Below is a small trained network, with its code and all its weights. Each question gives an input and a class and asks what happens when units are switched off, that is, made to give their printed mean instead of their output.

import numpy as np


def w(rows, s, z=0):
    codes = np.array(rows[::2]) - 128.0
    scale = np.full(codes.shape[1], s)
    scale[-1] = z or s
    return codes * scale


def f(y):
    return y / 2 * (1 + np.tanh(0.7978845608 * (y + 0.044715 * y**3)))


def log_softmax(a):
    a = a - a.max(-1, keepdims=True)
    return a - np.log(np.exp(a).sum(-1, keepdims=True))


def net(x, mask):
    res = np.array(x, float).reshape(1, 7) / 4 @ E
    y = f(res @ A[0][:, :-1].T + A[0][:, -1])
    res = res + np.where(mask, y, B[0][:, -1]) @ B[0][:, :-1]
    return log_softmax(res[-1] @ U[:, :-1].T + U[:, -1])


A, B = {}, {}
E = w([
[130,121,131,137,143,131],'x0',
[138,156,224,150,83,193],'x1',
[138,121,119,137,145,145],'x2',
[133,127,118,130,131,139],'x3',
[61,43,133,210,10,122],'x4',
[81,233,96,184,143,106],'x5',
[126,128,137,129,131,117],'x6',
],0.012)
A[0] = w([
[132,98,105,82,157,88,183],'n1',
[60,115,83,163,140,101,97],'n2',
[151,72,47,112,167,93,152],'n3',
[114,118,75,72,83,189,147],'n4',
[143,65,153,210,61,140,210],'n5',
[140,124,118,141,168,109,106],'n6',
[186,131,181,78,142,170,134],'n7',
[92,119,42,247,117,62,124],'n8',
[158,83,74,54,149,68,2],'n9',
[103,112,87,138,149,147,141],'n10',
[162,28,93,63,100,132,71],'n11',
[169,149,150,122,155,178,120],'n12',
[224,150,213,55,127,192,151],'n13',
[138,46,111,90,117,114,18],'n14',
[109,138,158,163,84,145,135],'n15',
[154,205,105,65,174,118,192],'n16',
[116,124,98,214,201,82,125],'n17',
[147,129,187,100,155,180,141],'n18',
[157,133,118,173,131,116,130],'n19',
[117,186,102,65,197,141,188],'n20',
[127,174,180,176,97,172,166],'n21',
[149,135,186,74,154,160,134],'n22',
[129,164,108,103,188,121,51],'n23',
[143,182,178,199,108,202,103],'n24',
[48,111,112,148,152,93,102],'n25',
[144,42,129,83,117,119,167],'n26',
[122,186,100,60,167,118,42],'n27',
[96,67,154,160,96,154,8],'n28',
[119,202,111,141,187,119,155],'n29',
[108,111,162,98,169,119,136],'n30',
[147,157,77,137,185,115,56],'n31',
[127,94,168,205,101,113,122],'n32',
],0.012,0.0099)
B[0] = w([
[118,192,102,231,125,83,192],'n1',
[102,149,121,84,67,181,167],'n2',
[141,155,142,136,203,60,203],'n3',
[120,130,156,101,166,90,151],'n4',
[95,178,93,181,109,116,255],'n5',
[168,138,134,181,150,137,139],'n6',
[124,125,90,78,70,151,202],'n7',
[135,181,23,51,40,209,222],'n8',
[172,60,157,83,110,106,168],'n9',
[140,141,104,135,111,165,146],'n10',
[107,168,151,227,181,2,192],'n11',
[151,100,122,156,36,155,173],'n12',
[168,145,149,9,98,181,249],'n13',
[75,157,146,249,100,125,155],'n14',
[204,127,152,126,175,92,178],'n15',
[148,71,160,122,186,38,246],'n16',
[138,109,118,120,109,181,172],'n17',
[170,172,112,92,72,157,188],'n18',
[84,146,145,138,98,133,134],'n19',
[116,77,149,137,154,82,238],'n20',
[104,55,152,129,193,35,201],'n21',
[131,133,102,30,53,175,192],'n22',
[89,173,120,181,131,127,166],'n23',
[119,117,182,192,232,41,193],'n24',
[149,136,120,101,105,131,158],'n25',
[171,89,155,155,252,74,206],'n26',
[50,217,140,202,178,85,177],'n27',
[156,60,209,93,207,74,163],'n28',
[137,86,143,131,155,63,203],'n29',
[132,128,115,137,112,182,152],'n30',
[81,164,137,133,177,146,161],'n31',
[140,150,173,124,178,108,189],'n32',
],0.007,0.015)
U = w([
[149,64,207,138,106,82,136],'0',
[110,254,185,223,94,101,255],'1',
[142,203,165,83,28,204,35],'2',
],0.012,0.00088)

Each question gives the input, the list of numbers given to net, and the class t.
The units are the neurons (one row each of A and B). Each row of codes is followed by its name. A weight is (code - 128) times the scale printed after its matrix; where a second scale follows, it is the last column's (A, B and U).
mask holds one flag per neuron, in row order. A switched-off neuron (its flag False) gives its mean, the last column of its row in B, instead of its output. The means were averaged over made-up inputs and are rounded, as every weight is.
A unit's drop is (log p(t) with every unit on - log p(t) with that unit switched off) / (log p(t) with every unit on - log p(t) with every unit switched off).
The circuit of an input: a set's keep is (log p(t) with only the set's units on - log p(t) with every unit switched off) / (log p(t) with every unit on - log p(t) with every unit switched off). Starting from the 12 units with the biggest drops (on a tie, the unit counted first), units are removed one at a time, each time the one whose removal leaves the highest keep (on an exact tie, the one counted first), for as long as the keep stays at least 0.8.
units of the circuit, in order: the units of the circuit, biggest drop first
k most important neurons: the k neurons with the biggest drops, biggest first
drop when u is switched off: that unit's drop, to one decimal
input [-5,-3,1,-7,7,0,4], class 1: units of the circuit, in order => (n5)
input [-2,2,1,2,-6,6,1], class 0: units of the circuit, in order => (n16, n29)
input [-1,-2,-5,2,2,-1,-6], class 1: 2 most important neurons => (n13, n16)
input [3,-1,7,-6,6,2,0], class 2: units of the circuit, in order => (n8, n11)
input [7,3,-7,0,-7,0,-6], class 2: 2 most important neurons => (n13, n22)
input [6,7,-5,-5,0,0,5], class 2: 2 most important neurons => (n16, n26)
input [5,8,-4,8,-8,-1,-4], class 2: 2 most important neurons => (n13, n22)
input [-4,0,7,1,1,7,6], class 2: 2 most important neurons => (n8, n11)
input [1,2,-5,3,-7,3,1], class 0: 2 most important neurons => (n16, n20)
input [-3,0,-3,1,5,-7,-6], class 1: 3 most important neurons => (n5, n11, n14)
input [3,1,-7,0,-7,4,-8], class 0: 3 most important neurons => (n16, n20, n29)
input [7,-1,2,-8,4,6,4], class 2: drop when n8 is switched off => 0.2
input [1,-1,4,-8,7,-8,0], class 1: drop when n11 is switched off => 0.3
input [7,-2,-3,-2,7,2,-6], class 2: units of the circuit, in order => (n8)
input [-8,-4,-6,3,2,-2,-1], class 1: drop when n1 is switched off => 0.0
